[[134 114 127 130 126 127 128 121 129 124 129 130]
 [129 115 127 136 134 125 129 126 127 124 127 135]
 [126 120 128 128 124 128 128 122 129 129 127 129]
 [130 130 125 124 131 129 124 133 130 126 125 132]
 [124 113 127 126 132 129 127 133 127 135 130 130]
 [133 110 130 128 130 128 132 135 131 133 128 122]
 [128 151 127 132 124 126 128 124 127 129 127 122]
 [136 119 127 132 137 124 126 124 128 125 126 129]]
->
[[133 110 130 128 130 128 132 135 131 133 128 122]
 [124 113 127 126 132 129 127 133 127 135 130 130]
 [134 114 127 130 126 127 128 121 129 124 129 130]
 [129 115 127 136 134 125 129 126 127 124 127 135]
 [136 119 127 132 137 124 126 124 128 125 126 129]
 [126 120 128 128 124 128 128 122 129 129 127 129]
 [130 130 125 124 131 129 124 133 130 126 125 132]
 [128 151 127 132 124 126 128 124 127 129 127 122]]

[[135 112 115 128 134 130 135 138 129 134 134 128 137 134]
 [147 124 114 125 137 126 149 124 125 122 120 125 137 120]
 [127 120 114 144 125 148 126 133 144 131 134 146 121 135]]
->
[[135 112 115 128 134 130 135 138 129 134 134 128 137 134]
 [127 120 114 144 125 148 126 133 144 131 134 146 121 135]
 [147 124 114 125 137 126 149 124 125 122 120 125 137 120]]

[[114 133 139 139 131 132 104 108 114 109]
 [108 109 126 123 139 109 115 125 120 119]
 [106 135 121 117 139 133 144 115 101 138]
 [118 132 126 126 122 131 144 114 108 138]
 [136 139 141 147 109 138 124 106 123 125]
 [121 142 116 111 127 142 131 133 121 130]
 [142 138 123 122 121 139 114 141 142 120]
 [112 144 111 108 154 145 109 128 119 111]]
->
[[108 109 126 123 139 109 115 125 120 119]
 [118 132 126 126 122 131 144 114 108 138]
 [114 133 139 139 131 132 104 108 114 109]
 [106 135 121 117 139 133 144 115 101 138]
 [142 138 123 122 121 139 114 141 142 120]
 [136 139 141 147 109 138 124 106 123 125]
 [121 142 116 111 127 142 131 133 121 130]
 [112 144 111 108 154 145 109 128 119 111]]

[[125 140 135]
 [140 115 117]
 [137 121 121]
 [123 144 138]
 [112 153 120]
 [126 123 130]
 [137 132 135]
 [137 120 121]
 [136 130 132]]
->
[[140 115 117]
 [137 120 121]
 [137 121 121]
 [126 123 130]
 [136 130 132]
 [137 132 135]
 [125 140 135]
 [123 144 138]
 [112 153 120]]

[[126 146 113 133 151 111 145]
 [122 117 125 104 144 136 150]
 [124 123 125 117 152 150 133]
 [112 151 152 128 137 109 145]
 [151 114 105 133 137 139 110]]
->
[[151 114 105 133 137 139 110]
 [122 117 125 104 144 136 150]
 [124 123 125 117 152 150 133]
 [126 146 113 133 151 111 145]
 [112 151 152 128 137 109 145]]

[[119 120 143 120 121 121 134 130]
 [119 117 142 119 136 138 125 124]
 [127 113 148 138 114 123 129 129]
 [137 133 145 143 122 123 125 133]
 [139 146 107 137 117 113 127 130]
 [128 131 121 114 122 114 117 115]
 [130 123 114 134 135 139 122 124]
 [125 125 110 132 135 139 126 128]
 [131 142 104 141 126 127 137 141]
 [127 114 135 136 125 134 127 126]
 [126 118 145 132 118 123 133 131]]
->
[[127 113 148 138 114 123 129 129]
 [127 114 135 136 125 134 127 126]
 [119 117 142 119 136 138 125 124]
 [126 118 145 132 118 123 133 131]
 [119 120 143 120 121 121 134 130]
 [130 123 114 134 135 139 122 124]
 [125 125 110 132 135 139 126 128]
 [128 131 121 114 122 114 117 115]
 [137 133 145 143 122 123 125 133]
 [131 142 104 141 126 127 137 141]
 [139 146 107 137 117 113 127 130]]

[[116 136 126 116 127 138 129 139 124 128 137 125 128]
 [144 125 120 143 141 123 114 122 120 121 124 128 128]
 [124 120 142 126 102 123 135 125 144 140 124 139 135]]
->
[[124 120 142 126 102 123 135 125 144 140 124 139 135]
 [144 125 120 143 141 123 114 122 120 121 124 128 128]
 [116 136 126 116 127 138 129 139 124 128 137 125 128]]
---
[[153 142 135 110]
 [100 127 151 133]
 [132 142 135 133]]
->
[[142 135]
 [127 151]]

[[123 100 142 103]
 [136 115 142 138]
 [122 126 152 136]
 [135 123 136 147]]
->
[[100 142]
 [115 142]]

[[125 121 114 141]
 [114 100 127 141]
 [158 130 105 125]
 [125 149 134 126]]
->
[[121 114]
 [100 127]]

[[138 109 140 142 123]
 [127 143 113 126 106]]
->
[[109 140]
 [143 113]]

[[103 127 130 130 120]
 [131 128 122 129 120]
 [146 127 138 133 130]
 [122 128 136 130 122]
 [117 130 128 124 126]]
->
[[127 130]
 [128 122]]

[[130 127 111]
 [118 145 118]
 [100 105 144]
 [136 133 155]]
->
[[127 111]
 [145 118]]

[[134 123 138 121]
 [119 123 149 156]
 [122 127 136 137]]
->
[[123 138]
 [123 149]]

[[137 141 119 121 141]
 [124 144 110 111 124]
 [153 129 138 132 129]
 [144 122 139 126 112]
 [135 117 140 147 123]]
->
[[141 119]
 [144 110]]

[[150 143 100 152]
 [144 112 114 144]]
->
[[143 100]
 [112 114]]
---
[[138 107]
 [147 128]]
->
[[107 138]
 [128 147]]

[[125 136 138 131 142]
 [116 145 126 133 138]
 [142 124 146 100 141]
 [126 114 153 134 129]
 [121 145 119 139 132]]
->
[[136 138 131 142 125]
 [145 126 133 138 116]
 [124 146 100 141 142]
 [114 153 134 129 126]
 [145 119 139 132 121]]

[[135 113 142 108 147]
 [140 129 136 129 103]
 [135 146 119 103 136]
 [130 138 118 133 131]
 [106 153 127 117 152]
 [138 104 145 131 126]
 [137 119 130 151 113]
 [130 126 131 141 115]
 [130 123 133 123 140]]
->
[[113 142 108 147 135]
 [129 136 129 103 140]
 [146 119 103 136 135]
 [138 118 133 131 130]
 [153 127 117 152 106]
 [104 145 131 126 138]
 [119 130 151 113 137]
 [126 131 141 115 130]
 [123 133 123 140 130]]

[[128 109 121 139 111]
 [131 118 116 130 118]
 [144 125 102 131 125]
 [129 128 129 124 127]
 [117 137 140 118 136]
 [139 118 133 136 119]
 [123 132 142 133 132]
 [127 140 136 126 139]
 [135 123 127 132 124]
 [125 131 137 130 131]]
->
[[109 121 139 111 128]
 [118 116 130 118 131]
 [125 102 131 125 144]
 [128 129 124 127 129]
 [137 140 118 136 117]
 [118 133 136 119 139]
 [132 142 133 132 123]
 [140 136 126 139 127]
 [123 127 132 124 135]
 [131 137 130 131 125]]

[[130 150 141 145 135 119]
 [129 132 131 129 127 128]
 [127 130 128 131 131 124]
 [129 121 122 130 134 125]
 [125 133 133 127 121 131]
 [129 125 126 122 123 133]
 [128 121 126 121 123 134]
 [127 143 137 136 126 125]
 [127 128 129 125 124 131]
 [131 117 120 120 130 131]
 [127 115 123 112 116 137]]
->
[[150 141 145 135 119 130]
 [132 131 129 127 128 129]
 [130 128 131 131 124 127]
 [121 122 130 134 125 129]
 [133 133 127 121 131 125]
 [125 126 122 123 133 129]
 [121 126 121 123 134 128]
 [143 137 136 126 125 127]
 [128 129 125 124 131 127]
 [117 120 120 130 131 131]
 [115 123 112 116 137 127]]

[[127 130 126 133 104 132 137 130 127]
 [130 121 126 134 136 115 111 128 131]
 [121 124 139 123 126 121 132 120 131]
 [126 121 128 131 135 138 131 131 126]
 [133 128 132 126 123 127 127 117 128]
 [127 128 123 129 134 142 123 121 120]
 [135 132 132 126 127 129 128 130 128]]
->
[[130 126 133 104 132 137 130 127 127]
 [121 126 134 136 115 111 128 131 130]
 [124 139 123 126 121 132 120 131 121]
 [121 128 131 135 138 131 131 126 126]
 [128 132 126 123 127 127 117 128 133]
 [128 123 129 134 142 123 121 120 127]
 [132 132 126 127 129 128 130 128 135]]
---
[[144 139 145 129]
 [130 119 116 117]
 [158 150 126 140]
 [150 151 134 135]
 [125 137 158 127]]
->
[[119 116]
 [150 126]]

[[124 127 123 144]
 [121 113 105 136]
 [144 108 138 147]]
->
[[113 105]
 [108 138]]

[[111 117 146 107 138]
 [110 129 131 125 109]
 [139 135 136 142 135]
 [144 150 112 116 108]
 [148 115 142  98 129]]
->
[[129 131]
 [135 136]]

[[104 104 120 121]
 [112 112 143 129]
 [ 99  99 121 122]
 [102 102 129 114]
 [107 107 138 114]]
->
[[112 143]
 [ 99 121]]

[[122 134 121]
 [141 112 151]
 [135 129 132]]
->
[[112 151]
 [129 132]]

[[121 150 103 112 138]
 [131 135 113 138 155]
 [121 139 141 102 109]]
->
[[135 113]
 [139 141]]

[[118 140 120 147 133]
 [107 134 135 123 124]
 [126 143 114 132 139]]
->
[[134 135]
 [143 114]]

[[149 126 130 127 129]
 [130 142 129 121 118]
 [133 124 126 118 109]
 [128 125 118 131 123]]
->
[[142 129]
 [124 126]]
